Below are the code and all the weights of a small trained network. Each question names an input and a target symbol and asks about switching units off, where a switched-off unit gives its printed mean instead of its output.

import numpy as np


def w(rows, s, z=0):
    codes = np.array(rows[::2]) - 128.0
    scale = np.full(codes.shape[1], s)
    scale[-1] = z or s
    return codes * scale


def norm(h):
    return h / np.sqrt((h * h).mean(-1, keepdims=True) + 1e-5)


def f(y):
    return y / 2 * (1 + np.tanh(0.7978845608 * (y + 0.044715 * y**3)))


def softmax(a):
    e = np.exp(a - a.max(-1, keepdims=True))
    return e / e.sum(-1, keepdims=True)


def log_softmax(a):
    a = a - a.max(-1, keepdims=True)
    return a - np.log(np.exp(a).sum(-1, keepdims=True))


def net(x, mask):
    ids = ['ΔΘΞΩαβγεηλμπστ'.index(c) for c in x.split()]
    T = len(ids)
    res = E[ids] + P[:T]
    r = norm(res)
    for j in range(3):
        rows = slice(4 * j, 4 * j + 4)
        q, k, v = (r @ M[0][rows].T for M in (Q, K, V))
        z = softmax(np.where(np.tri(T) > 0, q @ k.T / 4**0.5, -1e9)) @ v
        o = O[0][rows]
        res = res + np.where(mask[j], z, o[:, -1]) @ o[:, :-1]
    y = f(norm(res) @ A[0][:, :-1].T + A[0][:, -1])
    res = res + np.where(mask[3:7], y, B[0][:, -1]) @ B[0][:, :-1]
    return log_softmax(norm(res)[-1] @ U[:, :-1].T + U[:, -1])


Q, K, V, O, A, B = {}, {}, {}, {}, {}, {}
E = w([
[160,124,154,126,150,114,221,100],'Δ',
[136,125,177,131,80,113,190,120],'Θ',
[120,126,146,173,133,146,119,86],'Ξ',
[68,97,94,150,140,84,164,91],'Ω',
[88,80,154,168,119,94,164,142],'α',
[148,145,98,121,96,101,240,127],'β',
[142,110,114,86,104,143,169,60],'γ',
[113,114,128,163,167,164,181,82],'ε',
[75,92,116,108,83,88,146,103],'η',
[112,51,164,125,137,135,134,86],'λ',
[133,99,102,172,116,113,164,89],'μ',
[128,91,158,82,121,114,250,160],'π',
[109,62,71,125,103,183,207,137],'σ',
[55,100,98,92,125,115,241,142],'τ',
],0.017)
P = w([
[131,182,132,145,132,155,59,147],'0',
[254,81,40,15,151,163,232,253],'1',
[91,107,155,189,127,164,204,61],'2',
[207,97,79,51,119,124,167,197],'3',
[97,99,159,183,132,157,189,68],'4',
[192,98,89,67,117,111,143,183],'5',
[107,104,153,178,130,160,183,60],'6',
[184,103,95,76,115,104,131,178],'7',
[99,110,153,182,129,151,181,65],'8',
[182,107,100,83,113,99,125,176],'9',
[97,114,145,183,134,149,179,49],'10',
],0.014)
Q[0] = w([
[197,158,129,180,174,128,167,159],'H0',
[98,147,70,106,156,156,105,159],'H0',
[67,145,125,160,114,125,194,94],'H0',
[69,125,177,168,122,179,160,125],'H0',
[109,109,74,85,135,101,117,164],'H1',
[152,136,91,93,149,65,78,161],'H1',
[68,124,185,102,183,115,150,117],'H1',
[76,125,140,158,4,120,184,51],'H1',
[85,114,121,155,88,155,136,65],'H2',
[101,106,149,152,116,165,160,70],'H2',
[139,124,112,178,193,123,127,148],'H2',
[191,167,97,65,153,110,99,134],'H2',
],0.016)
K[0] = w([
[188,149,130,165,174,134,189,139],'H0',
[84,88,31,138,154,199,176,97],'H0',
[43,224,127,102,161,85,159,146],'H0',
[78,215,196,166,184,204,92,203],'H0',
[118,71,79,115,129,108,217,150],'H1',
[144,68,106,118,100,53,149,89],'H1',
[23,135,188,111,230,128,104,144],'H1',
[82,222,106,109,57,136,86,179],'H1',
[96,156,91,165,103,173,7,89],'H2',
[66,174,113,110,117,148,82,185],'H2',
[150,95,112,155,174,195,184,199],'H2',
[186,82,118,69,122,74,147,102],'H2',
],0.012)
V[0] = w([
[104,172,79,182,98,172,157,65],'H0',
[100,81,147,130,88,218,89,76],'H0',
[161,112,209,143,68,141,199,113],'H0',
[181,124,60,165,124,94,137,41],'H0',
[202,127,129,98,98,194,66,121],'H1',
[138,153,151,60,25,103,175,185],'H1',
[96,219,10,148,47,152,61,174],'H1',
[128,102,114,186,134,103,124,244],'H1',
[118,115,117,49,210,165,129,121],'H2',
[93,160,189,76,143,174,124,179],'H2',
[133,122,176,69,132,69,38,123],'H2',
[166,134,170,153,128,42,145,84],'H2',
],0.011)
O[0] = w([
[113,99,15,163,171,119,178,186,171],'H0',
[69,121,86,65,14,189,197,117,120],'H0',
[176,147,140,132,104,231,92,201,195],'H0',
[142,152,59,99,203,194,108,102,147],'H0',
[164,184,132,181,2,185,59,128,125],'H1',
[119,80,33,161,97,76,44,140,182],'H1',
[159,220,103,51,181,150,21,161,168],'H1',
[6,76,187,49,107,146,50,122,148],'H1',
[117,176,96,148,144,72,152,87,137],'H2',
[90,103,46,140,119,145,162,55,111],'H2',
[210,70,66,59,148,102,162,104,1],'H2',
[143,110,119,100,130,91,208,218,71],'H2',
],0.0091,0.0094)
A[0] = w([
[147,178,121,98,126,207,174,128,3],'N0',
[127,102,117,99,128,58,154,200,78],'N1',
[251,87,180,155,90,120,103,98,44],'N2',
[206,103,115,58,97,120,215,136,74],'N3',
],0.012,0.0056)
B[0] = w([
[109,139,145,115,66,1,89,139,253],'N0',
[146,184,139,132,92,149,159,71,252],'N1',
[78,170,129,71,178,126,134,132,208],'N2',
[179,80,125,110,141,131,51,80,229],'N3',
],0.021,0.0028)
U = w([
[181,102,105,190,208,100,51,186,121],'Δ',
[79,111,91,168,187,42,99,66,105],'Θ',
[175,103,49,34,161,145,87,78,167],'Ξ',
[212,88,166,140,89,166,149,19,204],'Ω',
[185,108,158,232,178,180,189,124,167],'α',
[151,174,158,53,126,102,129,219,217],'β',
[87,56,188,41,131,173,141,90,84],'γ',
[139,52,63,118,83,177,141,194,176],'ε',
[99,192,151,150,110,210,67,44,41],'η',
[173,152,136,74,233,164,195,109,251],'λ',
[136,136,114,90,45,11,69,103,35],'μ',
[227,195,66,194,101,92,131,125,153],'π',
[92,192,105,118,85,114,233,100,123],'σ',
[138,63,205,212,73,68,91,141,42],'τ',
],0.011,0.0028)

Each question gives the input, a string of symbols that net reads in full, and the target symbol t.
The units are the heads (4 rows each of Q, K, V and O) and the neurons (one row each of A and B). Each row of codes is followed by its name. A weight is (code - 128) times the scale printed after its matrix; where a second scale follows, it is the last column's (O, A, B and U).
mask holds one flag per unit, heads first, then neurons. A switched-off unit (its flag False) gives its mean, the last column of its rows in O or B, instead of its output. The means were averaged over made-up inputs and are rounded, as every weight is.
A unit's drop is (log p(t) with every unit on - log p(t) with that unit switched off) / (log p(t) with every unit on - log p(t) with every unit switched off).
The circuit of an input: a set's keep is (log p(t) with only the set's units on - log p(t) with every unit switched off) / (log p(t) with every unit on - log p(t) with every unit switched off). Starting from all 7 units, units are removed one at a time, each time the one whose removal leaves the highest keep (on an exact tie, the one counted first), for as long as the keep stays at least 0.8.
circuit, biggest first: the units of the circuit, biggest drop first
unit that matters most: the unit with the biggest drop
top k neurons: the k neurons with the biggest drops, biggest first
heads that matter: for each layer, one digit per head in row order, 1 if its drop is at least 0.15 and else 0, layers parted by /
input Ξ σ π α η μ μ β β λ π, target μ: circuit, biggest first -> (N0; H1; H2)
input τ σ Δ, target Θ: circuit, biggest first -> (H1)
input Ξ Δ γ ε Δ τ μ π γ, target μ: heads that matter -> 010
input γ π μ π σ Δ Ξ σ Δ Θ, target β: circuit, biggest first -> (H0; N2; H2)
input μ ε σ μ σ τ τ σ μ, target β: circuit, biggest first -> (H1; H2)
input τ σ Δ β, target π: heads that matter -> 110
input Ω η τ, target λ: heads that matter -> 010
input Ξ ε σ Θ Ξ, target μ: heads that matter -> 111
input μ σ Ξ γ σ γ Ω, target β: heads that matter -> 011
input Δ σ τ Θ γ σ σ μ γ, target α: circuit, biggest first -> (H1; H0)
input λ π η π τ α σ σ Δ β τ, target Ω: circuit, biggest first -> (H1; H2; N3)
input π σ σ μ Δ, target τ: heads that matter -> 110
input σ Ξ λ γ σ Δ μ η π, target η: heads that matter -> 001
input μ σ σ π σ Ω, target Θ: unit that matters most -> H0
input π γ η γ σ π ε, target τ: heads that matter -> 110
input γ Θ σ λ Ω, target π: heads that matter -> 010
input Δ η Θ π, target Ω: circuit, biggest first -> (N1; N3)
input τ σ Ω σ ε π π τ γ μ τ, target Θ: heads that matter -> 111
input γ β α α Δ ε γ λ, target γ: heads that matter -> 110
input α ε π μ μ ε π τ Ω τ σ, target γ: heads that matter -> 010
input Ω Δ Ξ μ α τ μ η γ Ω Δ, target λ: circuit, biggest first -> (H1)
input ε μ σ γ σ π, target Ω: top 2 neurons -> (N1; N3)
input γ Θ μ Ξ, target η: circuit, biggest first -> (H0; H1; N2)
input β τ μ η σ Δ, target λ: circuit, biggest first -> (H0; N2; H1)
